Here is a tiny trained network, its code and every weight. The questions are about switching its units off for an input and a target symbol, where a switched-off unit gives its printed mean instead of its output.

import numpy as np


def w(rows, s, z=0):
    codes = np.array(rows[::2]) - 128.0
    scale = np.full(codes.shape[1], s)
    scale[-1] = z or s
    return codes * scale


def f(y):
    return y / 2 * (1 + np.tanh(0.7978845608 * (y + 0.044715 * y**3)))


def softmax(a):
    e = np.exp(a - a.max(-1, keepdims=True))
    return e / e.sum(-1, keepdims=True)


def log_softmax(a):
    a = a - a.max(-1, keepdims=True)
    return a - np.log(np.exp(a).sum(-1, keepdims=True))


def net(x, mask):
    ids = ['ΦΩαγδεζηθλμξτ'.index(c) for c in x.split()]
    T = len(ids)
    res = E[ids] + P[:T]
    r = res
    for j in range(3):
        rows = slice(3 * j, 3 * j + 3)
        q, k, v = (r @ M[0][rows].T for M in (Q, K, V))
        z = softmax(np.where(np.tri(T) > 0, q @ k.T / 3**0.5, -1e9)) @ v
        o = O[0][rows]
        res = res + np.where(mask[j], z, o[:, -1]) @ o[:, :-1]
    y = f(res @ A[0][:, :-1].T + A[0][:, -1])
    res = res + np.where(mask[3:15], y, B[0][:, -1]) @ B[0][:, :-1]
    return log_softmax(res[-1] @ U[:, :-1].T + U[:, -1])


Q, K, V, O, A, B = {}, {}, {}, {}, {}, {}
E = w([
[102,113,63,98,53,95,125,110,135,133,178,154],'Φ',
[103,141,77,105,139,85,144,103,161,173,187,104],'Ω',
[87,120,136,192,115,150,192,118,105,112,159,67],'α',
[173,163,92,126,139,82,164,88,152,127,108,141],'γ',
[92,107,108,136,176,62,126,189,118,147,176,133],'δ',
[116,131,156,160,171,174,145,132,126,131,208,108],'ε',
[70,33,123,128,135,175,126,114,141,160,120,144],'ζ',
[115,115,148,178,100,175,171,117,135,97,151,194],'η',
[185,105,119,165,115,249,108,122,134,112,159,121],'θ',
[162,111,163,135,203,169,126,163,181,168,97,111],'λ',
[168,89,149,129,210,160,119,79,144,136,90,166],'μ',
[139,124,70,214,135,162,111,56,82,131,147,104],'ξ',
[128,119,90,161,143,156,90,60,160,151,87,69],'τ',
],0.017)
P = w([
[162,140,128,112,101,171,215,152,54,166,83,105],'0',
[163,110,182,52,115,90,208,72,147,140,181,115],'1',
[128,150,214,132,81,89,85,145,131,132,116,107],'2',
[185,105,75,166,101,155,162,184,94,154,94,117],'3',
[183,83,134,109,124,70,170,102,184,109,190,124],'4',
[73,171,163,173,148,99,92,130,180,148,107,158],'5',
[98,137,109,128,174,154,139,153,146,1,78,105],'6',
[180,59,131,156,165,84,141,98,230,68,169,136],'7',
],0.015)
Q[0] = w([
[130,86,136,149,116,82,131,73,223,88,163,102],'head 0',
[51,240,135,107,75,160,87,173,76,110,44,142],'head 0',
[144,120,115,186,65,128,183,160,126,225,107,147],'head 0',
[158,136,105,188,98,135,126,145,76,245,120,140],'head 1',
[203,88,151,118,143,149,158,167,203,159,157,145],'head 1',
[98,216,157,76,126,174,80,188,103,141,69,119],'head 1',
[159,24,205,187,137,149,149,114,169,215,174,123],'head 2',
[39,61,118,134,103,86,137,251,99,125,179,163],'head 2',
[91,51,155,35,208,207,114,96,133,60,98,127],'head 2',
],0.025)
K[0] = w([
[65,153,100,177,133,124,99,127,209,37,95,156],'head 0',
[119,158,160,11,34,112,220,150,76,126,137,134],'head 0',
[154,79,118,184,52,105,188,156,170,180,113,157],'head 0',
[197,100,93,160,78,105,143,122,135,220,170,115],'head 1',
[185,118,152,132,187,179,83,181,207,131,114,212],'head 1',
[151,135,182,2,91,132,197,166,66,156,140,115],'head 1',
[158,14,222,218,164,211,177,131,158,191,157,104],'head 2',
[18,63,145,125,100,86,180,251,90,132,196,177],'head 2',
[111,49,173,52,236,209,57,145,118,28,71,149],'head 2',
],0.021)
V[0] = w([
[148,103,154,73,174,141,103,150,54,127,156,224],'head 0',
[176,171,96,110,132,180,65,58,131,128,120,130],'head 0',
[155,174,153,96,119,196,149,199,249,152,130,73],'head 0',
[90,58,115,128,79,121,110,94,134,129,75,161],'head 1',
[99,74,125,109,174,112,108,150,120,172,131,61],'head 1',
[153,127,123,134,127,41,154,139,145,127,60,144],'head 1',
[166,126,135,129,67,134,125,119,104,117,154,134],'head 2',
[171,59,166,120,103,100,89,131,45,51,115,81],'head 2',
[142,102,191,164,98,91,92,105,127,142,80,147],'head 2',
],0.02)
O[0] = w([
[155,77,84,183,194,56,40,192,153,35,127,145,2],'head 0',
[184,103,133,165,167,54,131,69,62,155,41,153,124],'head 0',
[171,169,142,49,86,50,92,175,136,162,102,80,203],'head 0',
[114,83,183,49,109,141,111,140,96,52,83,116,122],'head 1',
[85,130,142,160,198,162,95,72,122,120,114,2,172],'head 1',
[173,204,94,76,130,142,89,75,110,112,180,170,100],'head 1',
[81,123,147,89,154,112,131,124,144,123,111,155,122],'head 2',
[120,115,143,87,151,85,153,210,105,210,161,130,113],'head 2',
[125,169,157,88,132,93,137,175,116,130,177,95,76],'head 2',
],0.0091,0.0067)
A[0] = w([
[83,122,164,111,122,111,103,73,155,96,201,135,45],'neuron 0',
[155,185,146,215,81,223,116,172,52,90,87,143,116],'neuron 1',
[114,172,169,143,118,179,120,250,69,114,60,133,77],'neuron 2',
[66,177,143,189,70,144,81,138,125,141,79,153,255],'neuron 3',
[80,139,253,115,105,109,64,75,163,159,139,136,168],'neuron 4',
[100,199,190,150,71,107,68,144,117,161,78,99,171],'neuron 5',
[109,182,88,193,73,168,90,147,45,80,100,110,105],'neuron 6',
[87,163,137,163,79,169,57,199,125,133,100,101,93],'neuron 7',
[160,122,200,121,104,73,78,75,195,129,164,151,112],'neuron 8',
[149,179,118,154,98,173,146,152,79,169,62,108,125],'neuron 9',
[107,144,211,148,113,74,109,129,201,77,177,122,147],'neuron 10',
[151,132,79,100,157,123,104,152,57,125,79,116,41],'neuron 11',
],0.013,0.006)
B[0] = w([
[173,234,155,152,206,208,131,191,101,122,13,118,181],'neuron 0',
[196,128,157,61,122,108,103,140,73,233,149,76,195],'neuron 1',
[110,236,71,204,86,132,100,75,107,180,111,114,176],'neuron 2',
[49,90,132,124,216,89,72,115,71,121,176,153,205],'neuron 3',
[205,116,84,183,38,50,138,126,121,88,167,74,253],'neuron 4',
[157,105,163,118,156,242,69,146,97,196,136,199,248],'neuron 5',
[133,74,128,182,2,124,182,194,203,205,159,119,167],'neuron 6',
[179,148,75,79,184,99,190,86,74,52,110,157,197],'neuron 7',
[33,149,81,122,182,113,171,156,63,116,135,112,210],'neuron 8',
[73,154,138,119,159,54,134,179,217,11,76,147,254],'neuron 9',
[104,77,178,110,75,129,66,106,167,166,131,157,215],'neuron 10',
[69,113,198,193,54,210,183,77,158,138,163,132,155],'neuron 11',
],0.011,0.014)
U = w([
[140,93,66,174,198,47,65,130,98,11,146,132,249],'Φ',
[183,144,151,126,105,80,70,148,103,177,190,99,216],'Ω',
[183,114,89,137,111,136,205,189,174,115,189,69,69],'α',
[104,44,99,24,68,168,147,136,129,90,136,159,178],'γ',
[128,68,186,59,111,121,79,115,151,98,54,56,64],'δ',
[171,73,124,99,151,70,173,190,96,173,70,92,16],'ε',
[105,82,72,104,120,102,92,58,255,153,156,74,175],'ζ',
[141,123,97,177,103,115,147,150,135,117,83,127,16],'η',
[97,176,152,73,146,117,198,122,97,130,156,91,2],'θ',
[175,132,114,92,174,157,106,119,177,137,103,118,130],'λ',
[228,128,107,77,100,27,145,61,186,100,121,120,165],'μ',
[196,79,156,154,145,154,192,40,150,146,136,136,190],'ξ',
[125,123,53,112,110,134,138,82,105,138,84,28,50],'τ',
],0.0053,0.0038)

Each question gives the input, a string of symbols that net reads in full, and the target symbol t.
The units are the heads (3 rows each of Q, K, V and O) and the neurons (one row each of A and B). Each row of codes is followed by its name. A weight is (code - 128) times the scale printed after its matrix; where a second scale follows, it is the last column's (O, A, B and U).
mask holds one flag per unit, heads first, then neurons. A switched-off unit (its flag False) gives its mean, the last column of its rows in O or B, instead of its output. The means were averaged over made-up inputs and are rounded, as every weight is.
A unit's drop is (log p(t) with every unit on - log p(t) with that unit switched off) / (log p(t) with every unit on - log p(t) with every unit switched off).
The circuit of an input: a set's keep is (log p(t) with only the set's units on - log p(t) with every unit switched off) / (log p(t) with every unit on - log p(t) with every unit switched off). Starting from the 12 units with the biggest drops (on a tie, the unit counted first), units are removed one at a time, each time the one whose removal leaves the highest keep (on an exact tie, the one counted first), for as long as the keep stays at least 0.8.
units of the circuit, in order: the units of the circuit, biggest drop first
most important unit: the unit with the biggest drop
k most important neurons: the k neurons with the biggest drops, biggest first
heads that matter: for each layer, one digit per head in row order, 1 if its drop is at least 0.15 and else 0, layers parted by /
input ξ Ω η, target Ω: heads that matter	000
input μ α μ η λ, target Φ: most important unit	head 0
input ζ μ Φ η μ ζ η ξ, target ξ: heads that matter	100
input γ ξ μ η γ ζ Φ τ, target μ: units of the circuit, in order	(head 0; neuron 4)
input ζ η ξ λ μ ζ Ω, target ζ: heads that matter	001
input λ θ α Ω γ, target θ: heads that matter	010
input Φ ξ γ, target Ω: units of the circuit, in order	(head 2; neuron 5)
input η δ Ω ε λ α ε Φ, target ζ: heads that matter	010
input Φ δ τ τ ξ θ ζ Ω, target ε: heads that matter	110
input μ θ μ θ δ μ ε ζ, target Φ: heads that matter	100
input ξ ξ Ω α ε ζ, target Ω: units of the circuit, in order	(head 2; neuron 1; neuron 9)
input γ η μ α ζ τ ξ, target ε: heads that matter	100
input γ η Ω θ θ λ γ Φ, target Ω: 2 most important neurons	(neuron 5; neuron 4)
input Φ Ω ε θ η α ξ η, target ξ: units of the circuit, in order	(head 0)
input δ ξ θ γ, target μ: units of the circuit, in order	(head 1; neuron 5)
input λ μ η ε, target Φ: heads that matter	110
input τ Φ ξ Φ η ε, target Ω: 2 most important neurons	(neuron 9; neuron 10)
input δ Ω Ω ζ ξ ζ, target Φ: heads that matter	000
input γ ε Ω τ θ ζ ζ, target τ: units of the circuit, in order	(head 1; neuron 2; neuron 9)
input α γ τ, target Ω: 2 most important neurons	(neuron 5; neuron 4)
input ξ μ α Ω Φ, target α: most important neuron	(neuron 4)
input η Ω μ Φ γ μ, target Φ: 3 most important neurons	(neuron 8; neuron 1; neuron 6)
input Φ μ Φ α η θ, target Ω: 2 most important neurons	(neuron 1; neuron 9)
input ε θ ζ γ η θ, target Φ: units of the circuit, in order	(neuron 3; neuron 7)
input ζ ζ μ δ τ, target μ: units of the circuit, in order	(head 0; neuron 4; neuron 9)
input δ ξ ζ λ ξ μ, target Ω: units of the circuit, in order	(head 2; neuron 1)
input γ α ξ η λ α, target Φ: most important unit	neuron 3
input ξ ζ γ ε ζ α θ, target η: units of the circuit, in order	(head 1; neuron 2)
input ζ μ τ, target Ω: units of the circuit, in order	(neuron 5; head 2)
input μ Ω ξ η, target Ω: heads that matter	110
